Below are the code and all the weights of a small trained network. Each question names an input and a class and asks about switching units off, where a switched-off unit gives its printed mean instead of its output.

import numpy as np


def w(rows, s, z=0):
    codes = np.array(rows[::2]) - 128.0
    scale = np.full(codes.shape[1], s)
    scale[-1] = z or s
    return codes * scale


def f(y):
    return np.maximum(y, 0)


def log_softmax(a):
    a = a - a.max(-1, keepdims=True)
    return a - np.log(np.exp(a).sum(-1, keepdims=True))


def net(x, mask):
    res = np.array(x, float).reshape(1, 8) / 4 @ E
    y = f(res @ A[0][:, :-1].T + A[0][:, -1])
    res = res + np.where(mask, y, B[0][:, -1]) @ B[0][:, :-1]
    return log_softmax(res[-1] @ U[:, :-1].T + U[:, -1])


A, B = {}, {}
E = w([
[144,202,202],'x0',
[113,179,37],'x1',
[189,255,139],'x2',
[77,172,170],'x3',
[58,138,184],'x4',
[80,166,100],'x5',
[164,48,121],'x6',
[84,154,97],'x7',
],0.0097)
A[0] = w([
[129,123,130,63],'n0',
[6,112,191,255],'n1',
[85,105,58,88],'n2',
[177,81,173,51],'n3',
[97,53,154,120],'n4',
[88,239,62,59],'n5',
[165,138,119,192],'n6',
[177,179,176,114],'n7',
[66,174,107,81],'n8',
],0.012,0.0053)
B[0] = w([
[112,135,156,128],'n0',
[146,219,227,247],'n1',
[147,65,26,185],'n2',
[216,24,140,168],'n3',
[203,30,201,193],'n4',
[175,2,154,221],'n5',
[151,226,121,169],'n6',
[187,196,79,182],'n7',
[66,20,204,178],'n8',
],0.0065,0.012)
U = w([
[160,69,98,253],'0',
[36,101,114,71],'1',
[137,103,3,34],'2',
[68,157,163,28],'3',
[191,206,88,201],'4',
[167,96,147,17],'5',
[96,153,131,208],'6',
],0.015,0.0057)

Each question gives the input, the list of numbers given to net, and the class t.
The units are the neurons (one row each of A and B). Each row of codes is followed by its name. A weight is (code - 128) times the scale printed after its matrix; where a second scale follows, it is the last column's (A, B and U).
mask holds one flag per neuron, in row order. A switched-off neuron (its flag False) gives its mean, the last column of its row in B, instead of its output. The means were averaged over made-up inputs and are rounded, as every weight is.
A unit's drop is (log p(t) with every unit on - log p(t) with that unit switched off) / (log p(t) with every unit on - log p(t) with every unit switched off).
The circuit of an input: a set's keep is (log p(t) with only the set's units on - log p(t) with every unit switched off) / (log p(t) with every unit on - log p(t) with every unit switched off). Starting from all 9 units, units are removed one at a time, each time the one whose removal leaves the highest keep (on an exact tie, the one counted first), for as long as the keep stays at least 0.8.
circuit, biggest first: the units of the circuit, biggest drop first
unit that matters most: the unit with the biggest drop
top k neurons: the k neurons with the biggest drops, biggest first
drop of u: that unit's drop, to one decimal
input [-8,0,-5,-8,-4,6,-4,-8], class 2: circuit, biggest first : [n2; n1]
input [7,7,2,-7,-4,4,0,6], class 2: top 2 neurons : [n1; n5]
input [8,-7,4,2,-7,-3,4,-3], class 4: circuit, biggest first : [n7]
input [1,5,-2,-3,2,-5,5,5], class 2: circuit, biggest first : [n1; n5; n8]
input [-2,1,3,1,-4,2,4,-5], class 4: circuit, biggest first : [n5; n8]
input [-8,-2,1,8,5,4,0,7], class 3: top 2 neurons : [n1; n3]
input [2,-1,0,-4,-6,3,0,7], class 2: circuit, biggest first : [n1; n4]
input [-7,-8,6,-1,6,-6,-3,1], class 4: circuit, biggest first : [n5; n8]
input [-5,-2,7,4,8,0,6,5], class 3: top 2 neurons : [n1; n2]
input [4,4,6,-2,6,-1,-2,5], class 5: top 2 neurons : [n5; n8]
input [-8,-1,-3,8,1,-4,0,8], class 3: top 3 neurons : [n1; n5; n3]
input [0,2,3,-6,-7,-1,5,-3], class 4: circuit, biggest first : [n6; n5]
input [-1,-8,-8,-5,6,-5,-1,5], class 5: top 2 neurons : [n1; n4]
input [5,-2,6,-3,3,-8,5,-6], class 4: circuit, biggest first : [n7]
input [-7,8,-4,-8,6,2,7,-3], class 2: top 3 neurons : [n2; n1; n5]
input [6,-1,6,-8,2,-7,8,-8], class 4: top 3 neurons : [n7; n6; n5]
input [-1,1,-1,1,-8,-1,-7,8], class 2: top 4 neurons : [n1; n4; n2; n3]
input [-5,4,8,4,-2,6,4,8], class 0: top 2 neurons : [n5; n8]
input [8,-1,0,6,-2,-8,-2,0], class 4: drop of n7 : 0.2
input [1,-7,7,3,-4,6,7,-1], class 4: drop of n1 : 0.0
input [-8,4,-3,-8,1,-3,-7,-3], class 2: drop of n5 : 0.1
input [6,-8,5,6,3,-4,-5,-2], class 4: unit that matters most : n7
input [2,5,4,-8,4,-4,6,0], class 4: drop of n1 : -0.1
